Read these off the array that follows. Counting starts at 0.
1) What is the entry at row 0, column 1?
2) What is the entry at row 0, column 2?
3) What is the bottom-left entry?
4) What is the entry in the bottom-right corner?
5) What is the entry in row 1 and column 0?
6) What is the entry directly above the smallest entry?
7) What is the entry at row 0, column 0?
8) What is the entry at row 2, column 0?
[[-35  18   0   5 -13]
 [-35  -1 -13  -5   4]
 [-35   8   3   3  -8]
 [-35  -7  19   2  -6]
 [-35  18   0   3 -14]
 [-35  16   0  10   8]
 [-35   2 -40 -27 -32]
 [-35  -7  -6  -5  -2]
 [-35 -21  23   0   9]
 [-35  14   1   5  -5]
 [-35 -25  42   9  13]
 [-35  12   3   2 -26]
 [-35  12  -1   6  13]
 [-35  44 -19  -8 -93]
 [-35  -4  -4  -4   0]]
1) 18
2) 0
3) -35
4) 0
5) -35
6) 13
7) -35
8) -35

Questions about the row below.
1) What is the entry just right of -11.80?
2) What is the entry just left of 198.21?
[ 163.99  198.21   83.87  -11.80   61.57 -172.58  137.61 -180.46 -165.02
 -143.84   32.61]
1) 61.57
2) 163.99

[[ -3   0  -1   1  -4  -9  -1   0   2  -1  -1  -7  -7]
 [ -2  -1   0  -1  -1   2  -1  -1  -1   1   1  -3   1]
 [-10 -34 -28 -46 -16  44  23  17 -42   2  27 -59   0]
 [-36   4   7 -18 -20  21 -10  -8 -24  19   1 -25  10]
 [  9 -35   2 -37   7  12  49  -8 -35  30  37 -62   8]
 [ -3 -24 -31 -30 -13  33  13  23 -25 -13  16 -32  -6]
 [-58  -3   2 -42 -29  59 -31 -19 -40  31  15 -72  22]
 [-29  -1  10 -18 -21  28 -10 -11 -22  19  -5 -24  11]
 [ -3   3  -2  -1   1  -3   0   1  -1   0   3   0   0]
 [  2 -18   3   6 -22 -19  -6  -9  12  -4 -19 -26 -26]
 [  1 -40 -18 -13 -15  29 -34 -30  12  17  14 -13  37]
 [-39  10  -7  18  10  59 -13 -21   1  12  26 -60  -7]
 [-10   7  -4  -1   0 -12   1   5  -2  -1   7  -3  -3]
 [ -3  16  17 -51  11  23 -51  -3 -18  -2   9 -60  13]
 [-28   9  -9  25  16  49  -8 -18   8   6  24 -48 -11]]
Indices start at 0.
The entry at row 0, column 0: -3
The bottom-right entry is -11
The entry at row 1, column 0: -2
Report the top entry of the column that holds the smallest entry.
-7
Report the entry just left of the smallest entry.
15
Report the entry in row 2 and column 0.
-10
Report the top-right entry.
-7
Report the entry at row 0, column 1.
0
The smallest entry is -72
Report the entry in row 0 and column 2.
-1
Report the entry in row 1 and column 2.
0
The entry at the centre: -10
Report the entry in the bottom-left corner.
-28
Report the entry at row 2, column 1.
-34
Report the entry just right of the centre entry.
-11
The bottom entry of the column that holds the smallest entry is -48
The entry just right of 21: -10
The entry directly below the centre entry -> 0
The entry just right of 30: 37

grid = 0.76,1.06,1.18,-0.85,-0.25,0.98,-0.39,-2.00,-0.78,1.94,1.23,-0.93,1.73,-1.49,1.00
Which number is the last entry? 1.00
The fourth entry: -0.85
Which number is the third entry from the right? 1.73
Which number is the 1st entry? 0.76
Which number is the entry just left of the centre entry? -0.39
Which number is the second entry from the right? -1.49
Which number is the entry just right of the centre entry? -0.78
Which number is the entry just left of -0.85? 1.18
Which number is the entry at the centre? -2.00
Which number is the second entry from the left? 1.06

0.04	0.05	-0.14	0.12	0.17	0.01	0.23	0.12	0.04	0.01	0.02	0.06	-0.01
-0.02	-0.02	0.22	-0.06	-0.14	0.05	-0.15	-0.09	0.02	-0.06	-0.06	-0.15	0.06
0.02	0.04	-0.13	0.13	0.18	0.02	0.23	0.12	0.03	-0.01	0.01	0.04	-0.01
Indices start at 0.
Which number is the entry in row 2 and column 0?
A: 0.02
The entry directly below the centre entry is 0.23
The entry at row 0, column 1 is 0.05
The entry in the top-left corner -> 0.04
Which number is the entry in row 2 and column 2?
A: -0.13
Which number is the centre entry?
A: -0.15
The entry at row 1, column 1 is -0.02
Which number is the entry just right of the centre entry?
A: -0.09
The entry in row 0 and column 2 is -0.14
Which number is the entry in the bottom-right corner?
A: -0.01
The entry just right of 0.13 is 0.18
The entry at row 1, column 0 -> -0.02
The top-right entry -> -0.01
Which number is the entry at row 1, column 2?
A: 0.22
The entry at row 2, column 1 is 0.04

Questions about the matrix below. Rows and columns are numbered from 0.
1) Report the top-right entry.
2) Report the entry in row 0 and column 2.
3) Report the entry at row 2, column 0.
4) Report the entry in the top-left corner.
5) Report the entry in row 1 and column 1.
6) Report the entry just left of the largest entry.
7) Report the entry in the bottom-left corner.
8) Report the entry in row 0 and column 1.
[[-0.4  0.9  1.1 -0.1 -0.7  1.5  0.6 -0.6  1.2  0.7  0.3  0.3  2.0]
 [ 0.5  2.1 -0.8 -0.1  0.9  0.2  1.1 -0.5  0.0  1.5  2.1  0.3  0.1]
 [ 0.0  1.1  1.0  0.6 -0.9  0.4  0.0  0.9  0.1  1.5 -0.5  0.2  2.4]
 [-1.0  0.9  1.6 -0.9  1.0  0.2 -0.3  0.3  1.6  0.7  1.5  0.3 -0.3]
 [ 1.5  0.6  0.1 -1.1  1.0  0.5  1.3  1.1  1.0 -0.8  0.5  1.7  0.0]
 [ 0.8  1.4  0.6 -0.7 -0.2  0.3 -0.8  0.3  0.9  0.9  1.1 -0.2  0.4]
 [ 1.5 -1.1  2.1  0.4 -0.7 -0.7  0.1  1.0  0.3  0.8  0.5  0.0  0.8]
 [ 1.6  1.0 -0.5  1.4  1.8 -1.3 -0.2 -2.3  2.1 -0.3 -0.7  0.6 -0.7]
 [ 1.4  0.6  1.2 -0.8  1.2  1.7  1.5  0.7 -1.1  0.8  1.4  0.4 -0.4]
 [ 0.1  1.0  0.4  1.4  0.1  1.2  0.7  0.4  0.4  0.4  0.1 -0.1 -0.1]
 [ 1.2  0.8 -0.5 -0.1  0.1 -0.2  1.5  0.2  0.6  1.4 -0.8  1.3  1.1]
 [ 0.7  0.1 -0.4  1.2  0.6  0.0  1.2  1.5  0.9  0.5  0.9 -0.2  0.5]]
1) 2.0
2) 1.1
3) 0.0
4) -0.4
5) 2.1
6) 0.2
7) 0.7
8) 0.9

arr =
[[  3 -31 -10  11 -58  28   5 -11   8 -62]
 [ -8 -29   7 -13 -15 -22  29  17 -18  15]
 [-16  28  -3   2 -35  17 -42 -43  62   5]
 [ 22 -52 -38  22 -44   9  15   9 -10 -32]
 [  6 -39   2   8 -19 -28  69  15  -5  15]
 [-32  26  18   3 -36  33 -39 -35  54  12]]
The third entry in reading order -> -10
Find the 3rd entry on the main diagonal.
-3
Find the entry in the bottom-right corner.
12
The entry in the top-right corner: -62
The entry directly above -19 is -44
The entry just right of -5 is 15
The top entry of the column that holds the largest entry: 5
The 3rd entry on the diagonal from the top-right corner: -43
The entry directly above -13 -> 11
Find the 1st entry, reading row by row.
3
The 5th entry, reading row by row -> -58
The 3rd entry from the end, reading row by row: -35
The entry just left of the largest entry: -28
Find the entry directly below the largest entry.
-39
The 3rd smallest entry: -52
The first entry in the row that holds the largest entry: 6
Find the largest entry.
69
Find the entry in the bottom-left corner.
-32
Find the entry just right of -52.
-38
The entry just right of 6 -> -39
Find the entry directly below -29.
28
The entry just left of -19 is 8
The second entry, reading row by row -> -31
The 3rd largest entry is 54

Questions about the row below.
1) Report the first entry.
2) Report the maximum.
3) Report the 3rd entry from the right.
array([710, 832, 511, 891, 214])
1) 710
2) 891
3) 511

Questions about the row below.
1) Give the smallest entry.
2) Give the entry just left of the largest entry.
3) Give the entry just left of 19.
4) Give the entry just right of the centre entry.
[ -4 -14  19 -15 -27  -1  93 -26  17  23  27  15 -45  18 -27]
1) -45
2) -1
3) -14
4) 17
